Here is a tiny trained network, its code and every weight. The questions are about switching its units off for an input and a class, where a switched-off unit gives its printed mean instead of its output.

import numpy as np


def w(rows, s, z=0):
    codes = np.array(rows[::2]) - 128.0
    scale = np.full(codes.shape[1], s)
    scale[-1] = z or s
    return codes * scale


def f(y):
    return y / 2 * (1 + np.tanh(0.7978845608 * (y + 0.044715 * y**3)))


def log_softmax(a):
    a = a - a.max(-1, keepdims=True)
    return a - np.log(np.exp(a).sum(-1, keepdims=True))


def net(x, mask):
    res = np.array(x, float).reshape(1, 6) / 4 @ E
    y = f(res @ A[0][:, :-1].T + A[0][:, -1])
    res = res + np.where(mask, y, B[0][:, -1]) @ B[0][:, :-1]
    return log_softmax(res[-1] @ U[:, :-1].T + U[:, -1])


A, B = {}, {}
E = w([
[156,194,255],'x0',
[140,123,129],'x1',
[108,144,120],'x2',
[8,23,66],'x3',
[216,227,69],'x4',
[143,124,137],'x5',
],0.0048)
A[0] = w([
[74,59,76,111],'n0',
[76,148,166,136],'n1',
[64,178,116,254],'n2',
[128,35,98,42],'n3',
[182,135,1,103],'n4',
[129,76,107,137],'n5',
[135,83,174,146],'n6',
[112,162,59,151],'n7',
[162,206,161,78],'n8',
],0.009,0.0031)
B[0] = w([
[43,195,77,251],'n0',
[247,70,189,155],'n1',
[176,103,255,229],'n2',
[100,194,93,170],'n3',
[201,36,221,225],'n4',
[88,150,68,167],'n5',
[92,92,180,164],'n6',
[186,82,249,173],'n7',
[57,193,77,205],'n8',
],0.007,0.0026)
U = w([
[78,1,121,251],'0',
[183,57,214,46],'1',
[40,148,59,107],'2',
],0.0074,0.0022)

Each question gives the input, the list of numbers given to net, and the class t.
The units are the neurons (one row each of A and B). Each row of codes is followed by its name. A weight is (code - 128) times the scale printed after its matrix; where a second scale follows, it is the last column's (A, B and U).
mask holds one flag per neuron, in row order. A switched-off neuron (its flag False) gives its mean, the last column of its row in B, instead of its output. The means were averaged over made-up inputs and are rounded, as every weight is.
A unit's drop is (log p(t) with every unit on - log p(t) with that unit switched off) / (log p(t) with every unit on - log p(t) with every unit switched off).
The circuit of an input: a set's keep is (log p(t) with only the set's units on - log p(t) with every unit switched off) / (log p(t) with every unit on - log p(t) with every unit switched off). Starting from all 9 units, units are removed one at a time, each time the one whose removal leaves the highest keep (on an exact tie, the one counted first), for as long as the keep stays at least 0.8.
units of the circuit, in order: the units of the circuit, biggest drop first
unit that matters most: the unit with the biggest drop
top k neurons: the k neurons with the biggest drops, biggest first
drop when u is switched off: that unit's drop, to one decimal
input [7,-1,-2,-7,6,2], class 2: unit that matters most => n8
input [-7,5,7,-4,4,3], class 1: units of the circuit, in order => (n4; n7)
input [-8,7,7,0,3,-4], class 1: top 3 neurons => (n4; n7; n8)
input [6,4,7,-7,1,-3], class 2: top 3 neurons => (n8; n4; n7)
input [-2,6,-7,5,-8,6], class 2: units of the circuit, in order => (n0; n3)
input [-7,-7,1,4,-4,-3], class 2: top 3 neurons => (n0; n3; n5)
input [4,-1,0,-7,1,-1], class 2: top 3 neurons => (n8; n4; n7)
input [-6,-6,-8,8,-4,-5], class 2: top 3 neurons => (n0; n3; n5)
input [8,8,2,-3,5,-4], class 2: top 2 neurons => (n8; n4)
input [-7,6,5,7,-6,2], class 2: top 2 neurons => (n0; n3)
input [4,-4,0,-6,3,-6], class 2: top 3 neurons => (n8; n4; n7)
input [4,-4,-7,-7,5,-7], class 2: drop when n2 is switched off => 0.1
input [8,8,2,-7,3,5], class 2: drop when n8 is switched off => 0.7
input [4,6,-1,-7,7,7], class 2: units of the circuit, in order => (n8)
input [-8,-6,-7,-2,6,1], class 1: drop when n4 is switched off => 0.5
input [-7,-1,-1,-4,7,2], class 1: drop when n7 is switched off => 0.1
